Below are the code and all the weights of a small trained network. Each question names an input and a class and asks about switching units off, where a switched-off unit gives its printed mean instead of its output.

import numpy as np


def w(rows, s, z=0):
    codes = np.array(rows[::2]) - 128.0
    scale = np.full(codes.shape[1], s)
    scale[-1] = z or s
    return codes * scale


def norm(h):
    return h / np.sqrt((h * h).mean(-1, keepdims=True) + 1e-5)


def f(y):
    return np.maximum(y, 0)


def log_softmax(a):
    a = a - a.max(-1, keepdims=True)
    return a - np.log(np.exp(a).sum(-1, keepdims=True))


def net(x, mask):
    res = np.array(x, float).reshape(1, 2) / 4 @ E
    u = 0
    for l in range(2):
        y = f(norm(res) @ A[l][:, :-1].T + A[l][:, -1])
        res = res + np.where(mask[u : u + 15], y, B[l][:, -1]) @ B[l][:, :-1]
        u += 15
    return log_softmax(norm(res)[-1] @ U[:, :-1].T + U[:, -1])


A, B = {}, {}
E = w([
[56,234,4,198,198],'x0',
[107,75,203,238,224],'x1',
],0.00037)
A[0] = w([
[129,116,121,131,126,123],'0.n1',
[127,114,113,132,127,112],'0.n2',
[162,128,125,127,145,113],'0.n3',
[139,136,134,143,102,104],'0.n4',
[219,2,199,76,92,213],'0.n5',
[36,174,28,186,198,238],'0.n6',
[130,71,157,150,167,155],'0.n7',
[150,140,114,117,136,96],'0.n8',
[140,127,125,132,132,123],'0.n9',
[125,127,116,120,137,106],'0.n10',
[95,61,165,182,228,159],'0.n11',
[144,131,125,136,129,122],'0.n12',
[137,121,116,130,139,117],'0.n13',
[128,121,150,119,119,81],'0.n14',
[224,198,62,30,94,247],'0.n15',
],0.00073,0.0011)
B[0] = w([
[133,129,122,122,128,128],'0.n1',
[123,139,137,131,126,128],'0.n2',
[110,121,126,131,123,128],'0.n3',
[112,114,102,140,116,128],'0.n4',
[4,188,60,221,104,246],'0.n5',
[101,48,221,136,18,242],'0.n6',
[185,219,152,68,128,166],'0.n7',
[131,120,145,115,149,128],'0.n8',
[127,130,129,127,127,128],'0.n9',
[123,129,126,149,138,128],'0.n10',
[174,255,155,70,110,186],'0.n11',
[133,128,126,132,136,128],'0.n12',
[127,121,132,128,126,128],'0.n13',
[108,126,136,151,76,128],'0.n14',
[132,164,255,207,223,248],'0.n15',
],0.00083,0.0013)
A[1] = w([
[118,21,133,141,239,80],'1.n1',
[113,139,3,151,184,24],'1.n2',
[71,154,175,172,104,188],'1.n3',
[87,153,124,105,57,216],'1.n4',
[104,135,3,153,171,1],'1.n5',
[113,135,40,167,213,115],'1.n6',
[126,201,153,139,104,107],'1.n7',
[151,143,65,130,206,93],'1.n8',
[202,28,154,74,102,58],'1.n9',
[173,156,55,34,101,50],'1.n10',
[128,130,125,128,126,85],'1.n11',
[202,21,158,85,121,81],'1.n12',
[175,151,54,33,102,11],'1.n13',
[174,111,185,125,110,205],'1.n14',
[160,147,72,40,83,87],'1.n15',
],0.0017,0.00039)
B[1] = w([
[245,201,116,114,174,165],'1.n1',
[66,140,169,78,18,165],'1.n2',
[180,103,76,70,118,250],'1.n3',
[166,117,145,182,191,216],'1.n4',
[56,145,180,108,31,164],'1.n5',
[145,122,168,53,58,174],'1.n6',
[126,68,95,116,109,199],'1.n7',
[165,42,118,70,84,144],'1.n8',
[6,192,67,113,62,183],'1.n9',
[187,111,214,210,242,171],'1.n10',
[122,130,126,125,129,128],'1.n11',
[48,210,43,113,82,181],'1.n12',
[189,97,202,219,246,166],'1.n13',
[82,163,62,146,130,207],'1.n14',
[163,112,164,199,213,179],'1.n15',
],0.0015,0.0014)
U = w([
[19,173,143,105,29,153],'0',
[193,151,201,193,234,148],'1',
[197,16,15,75,120,124],'2',
[36,27,150,2,242,8],'3',
[37,26,151,4,240,8],'4',
],0.0096,0.012)

Each question gives the input, the list of numbers given to net, and the class t.
The units are the neurons (one row each of A and B). Each row of codes is followed by its name. A weight is (code - 128) times the scale printed after its matrix; where a second scale follows, it is the last column's (A, B and U).
mask holds one flag per neuron, layer by layer. A switched-off neuron (its flag False) gives its mean, the last column of its row in B, instead of its output. The means were averaged over made-up inputs and are rounded, as every weight is.
A unit's drop is (log p(t) with every unit on - log p(t) with that unit switched off) / (log p(t) with every unit on - log p(t) with every unit switched off).
most important unit: the unit with the biggest drop
k most important neurons: the k neurons with the biggest drops, biggest first
k most important neurons of layer l: the k neurons of layer l with the biggest drops, biggest first
drop when u is switched off: that unit's drop, to one decimal
input [-1,-3], class 2: 2 most important neurons => [0.n15 1.n7]
input [1,0], class 2: most important unit => 1.n3
input [-3,-2], class 2: 3 most important neurons => [0.n5 0.n6 1.n9]
input [3,-3], class 2: 4 most important neurons => [0.n15 0.n5 0.n6 1.n9]
input [-6,6], class 0: 2 most important neurons => [0.n15 1.n12]
input [7,-8], class 1: 2 most important neurons => [1.n10 0.n5]
input [6,-7], class 1: 3 most important neurons => [0.n5 1.n10 1.n13]
input [7,7], class 0: 2 most important neurons => [0.n15 1.n2]
input [3,-2], class 2: 2 most important neurons => [0.n6 0.n5]
input [2,-3], class 2: 2 most important neurons => [0.n15 1.n7]
input [-2,-1], class 2: 2 most important neurons => [0.n5 1.n3]
input [5,4], class 0: drop when 0.n15 is switched off => 0.7
input [-1,2], class 2: drop when 0.n15 is switched off => 0.3
input [-2,-4], class 1: drop when 0.n6 is switched off => 0.6
input [0,-2], class 2: most important neuron of layer 0 => [0.n15]
